Here is a tiny trained network, its code and every weight. The questions are about switching its units off for an input and a target symbol, where a switched-off unit gives its printed mean instead of its output.

import numpy as np


def w(rows, s, z=0):
    codes = np.array(rows[::2]) - 128.0
    scale = np.full(codes.shape[1], s)
    scale[-1] = z or s
    return codes * scale


def norm(h):
    return h / np.sqrt((h * h).mean(-1, keepdims=True) + 1e-5)


def f(y):
    return np.maximum(y, 0)


def softmax(a):
    e = np.exp(a - a.max(-1, keepdims=True))
    return e / e.sum(-1, keepdims=True)


def log_softmax(a):
    a = a - a.max(-1, keepdims=True)
    return a - np.log(np.exp(a).sum(-1, keepdims=True))


def net(x, mask):
    ids = ['βγδζηθλμξστφψω'.index(c) for c in x.split()]
    T = len(ids)
    res = E[ids] + P[:T]
    r = norm(res)
    for j in range(3):
        rows = slice(3 * j, 3 * j + 3)
        q, k, v = (r @ M[0][rows].T for M in (Q, K, V))
        z = softmax(np.where(np.tri(T) > 0, q @ k.T / 3**0.5, -1e9)) @ v
        o = O[0][rows]
        res = res + np.where(mask[j], z, o[:, -1]) @ o[:, :-1]
    y = f(norm(res) @ A[0][:, :-1].T + A[0][:, -1])
    res = res + np.where(mask[3:15], y, B[0][:, -1]) @ B[0][:, :-1]
    return log_softmax(norm(res)[-1] @ U[:, :-1].T + U[:, -1])


Q, K, V, O, A, B = {}, {}, {}, {}, {}, {}
E = w([
[120,102,133,110,104,83],'β',
[84,182,154,46,88,181],'γ',
[139,141,160,136,102,122],'δ',
[158,131,172,163,98,171],'ζ',
[132,120,172,121,106,81],'η',
[118,63,65,65,88,88],'θ',
[206,64,125,139,65,186],'λ',
[220,37,127,138,55,245],'μ',
[140,132,211,88,144,83],'ξ',
[2,64,170,104,31,176],'σ',
[168,141,106,174,243,149],'τ',
[35,74,105,134,105,106],'φ',
[125,165,205,209,115,158],'ψ',
[100,82,98,170,138,103],'ω',
],0.021)
P = w([
[255,235,150,96,108,152],'0',
[166,237,118,74,104,41],'1',
[160,182,143,87,115,70],'2',
[158,131,165,96,112,109],'3',
[148,108,164,99,117,114],'4',
[139,89,168,106,118,121],'5',
[134,100,155,113,109,100],'6',
[122,112,143,128,98,88],'7',
[126,94,156,136,103,99],'8',
[123,101,149,148,89,92],'9',
[127,73,169,147,102,118],'10',
],0.0067)
Q[0] = w([
[171,110,206,112,107,98],'head 0',
[10,154,148,63,85,146],'head 0',
[121,125,204,99,126,193],'head 0',
[187,99,64,77,121,98],'head 1',
[213,194,129,178,195,190],'head 1',
[117,55,48,218,222,120],'head 1',
[129,176,112,139,109,199],'head 2',
[73,165,255,54,43,182],'head 2',
[78,221,154,99,5,103],'head 2',
],0.0098)
K[0] = w([
[133,121,147,138,90,119],'head 0',
[99,112,110,47,78,117],'head 0',
[105,175,144,136,119,136],'head 0',
[152,101,69,82,171,128],'head 1',
[155,154,145,164,162,202],'head 1',
[58,99,75,204,208,160],'head 1',
[163,178,115,160,148,188],'head 2',
[132,160,249,114,70,141],'head 2',
[103,174,188,123,109,108],'head 2',
],0.012)
V[0] = w([
[109,240,143,156,139,191],'head 0',
[134,163,237,72,150,114],'head 0',
[123,47,92,2,200,90],'head 0',
[70,95,168,186,161,85],'head 1',
[132,199,124,214,100,130],'head 1',
[35,95,117,87,52,148],'head 1',
[104,232,227,88,203,60],'head 2',
[156,91,74,79,165,141],'head 2',
[85,185,91,130,105,212],'head 2',
],0.0069)
O[0] = w([
[109,178,98,114,147,123,90],'head 0',
[95,151,85,174,72,70,240],'head 0',
[72,200,150,192,194,168,81],'head 0',
[106,113,2,42,91,178,142],'head 1',
[31,35,111,105,180,102,102],'head 1',
[131,56,188,28,201,120,126],'head 1',
[171,83,139,70,165,184,254],'head 2',
[70,134,72,135,70,120,42],'head 2',
[121,78,195,94,155,198,2],'head 2',
],0.0074,0.0039)
A[0] = w([
[103,101,161,109,70,90,79],'neuron 0',
[154,95,133,123,144,66,233],'neuron 1',
[202,73,48,175,168,83,158],'neuron 2',
[168,76,179,173,162,99,254],'neuron 3',
[43,102,103,138,147,127,79],'neuron 4',
[233,190,112,206,151,176,254],'neuron 5',
[99,113,116,167,68,81,170],'neuron 6',
[193,124,102,83,137,105,78],'neuron 7',
[96,143,195,154,173,79,132],'neuron 8',
[168,100,151,69,41,164,221],'neuron 9',
[170,154,223,115,131,160,132],'neuron 10',
[151,123,73,8,70,152,123],'neuron 11',
],0.011,0.0025)
B[0] = w([
[71,109,165,170,181,207,199],'neuron 0',
[149,49,30,199,69,179,208],'neuron 1',
[82,231,123,161,126,128,192],'neuron 2',
[143,108,74,163,79,142,211],'neuron 3',
[179,126,55,61,146,102,147],'neuron 4',
[106,44,148,70,241,28,197],'neuron 5',
[117,159,164,80,81,211,187],'neuron 6',
[158,62,237,76,171,119,174],'neuron 7',
[254,81,131,82,145,91,154],'neuron 8',
[95,161,159,160,146,96,254],'neuron 9',
[157,215,86,70,137,71,197],'neuron 10',
[203,176,124,128,182,64,189],'neuron 11',
],0.0076,0.011)
U = w([
[224,104,147,130,132,56,154],'β',
[140,88,124,223,46,156,132],'γ',
[134,148,103,121,115,126,38],'δ',
[138,134,112,122,135,148,58],'ζ',
[101,154,16,145,68,123,235],'η',
[126,151,67,193,225,114,152],'θ',
[127,135,117,135,132,145,78],'λ',
[101,24,76,64,153,127,98],'μ',
[129,134,105,108,116,124,46],'ξ',
[135,134,107,123,132,142,57],'σ',
[144,249,164,109,129,150,253],'τ',
[129,146,116,127,114,137,91],'φ',
[69,106,202,86,112,151,232],'ψ',
[133,135,115,128,135,146,78],'ω',
],0.015,0.0032)

Each question gives the input, a string of symbols that net reads in full, and the target symbol t.
The units are the heads (3 rows each of Q, K, V and O) and the neurons (one row each of A and B). Each row of codes is followed by its name. A weight is (code - 128) times the scale printed after its matrix; where a second scale follows, it is the last column's (O, A, B and U).
mask holds one flag per unit, heads first, then neurons. A switched-off unit (its flag False) gives its mean, the last column of its rows in O or B, instead of its output. The means were averaged over made-up inputs and are rounded, as every weight is.
A unit's drop is (log p(t) with every unit on - log p(t) with that unit switched off) / (log p(t) with every unit on - log p(t) with every unit switched off).
The circuit of an input: a set's keep is (log p(t) with only the set's units on - log p(t) with every unit switched off) / (log p(t) with every unit on - log p(t) with every unit switched off). Starting from the 12 units with the biggest drops (on a tie, the unit counted first), units are removed one at a time, each time the one whose removal leaves the highest keep (on an exact tie, the one counted first), for as long as the keep stays at least 0.8.
circuit, biggest first: the units of the circuit, biggest drop first
most important unit: the unit with the biggest drop
top k neurons: the k neurons with the biggest drops, biggest first
heads that matter: for each layer, one digit per head in row order, 1 if its drop is at least 0.15 and else 0, layers parted by /
drop of u: that unit's drop, to one decimal
input γ γ τ γ β ζ β, target γ: top 2 neurons : [neuron 1; neuron 5]
input φ β τ θ β μ τ β φ τ ζ, target β: most important unit : neuron 5
input ψ σ φ ω θ β η σ τ θ, target γ: top 4 neurons : [neuron 1; neuron 5; neuron 10; neuron 0]
input β η ω ξ η, target γ: circuit, biggest first : [neuron 1; neuron 5]
input λ λ β ξ λ, target γ: heads that matter : 001
input ω γ ψ, target β: circuit, biggest first : [neuron 2; neuron 8]
input ξ φ ψ μ θ θ, target γ: circuit, biggest first : [head 2; head 0; neuron 10; neuron 5]
input γ σ η μ θ ξ θ ω, target η: heads that matter : 000
input σ λ ξ γ ω μ, target β: top 3 neurons : [neuron 5; neuron 1; neuron 0]
input λ ω μ β ω θ, target β: circuit, biggest first : [head 1; neuron 11]
input δ η η β φ δ, target γ: top 4 neurons : [neuron 1; neuron 11; neuron 3; neuron 0]
input β ξ τ ζ μ β ζ η η, target γ: heads that matter : 000
input ψ ψ δ β ω, target η: heads that matter : 001
input μ ψ τ β ζ σ ζ θ φ β, target γ: most important unit : head 2
input ζ θ β θ λ φ ζ, target γ: top 2 neurons : [neuron 11; neuron 3]
input μ τ ω β ξ ζ τ ω β θ, target β: top 4 neurons : [neuron 11; neuron 7; neuron 3; neuron 10]
input σ β φ, target μ: heads that matter : 010
input ζ ξ ξ μ, target β: top 2 neurons : [neuron 5; neuron 1]
input λ ψ δ τ ω θ ξ β δ, target γ: top 2 neurons : [neuron 5; neuron 1]
input φ λ φ, target μ: circuit, biggest first : [head 1]
input φ ψ ψ, target γ: top 2 neurons : [neuron 5; neuron 3]
input ψ δ ψ ψ, target γ: drop of head 2 : 0.2
input β β β ψ, target β: drop of neuron 6 : 0.0
input ζ ζ ζ, target γ: drop of neuron 3 : 0.2
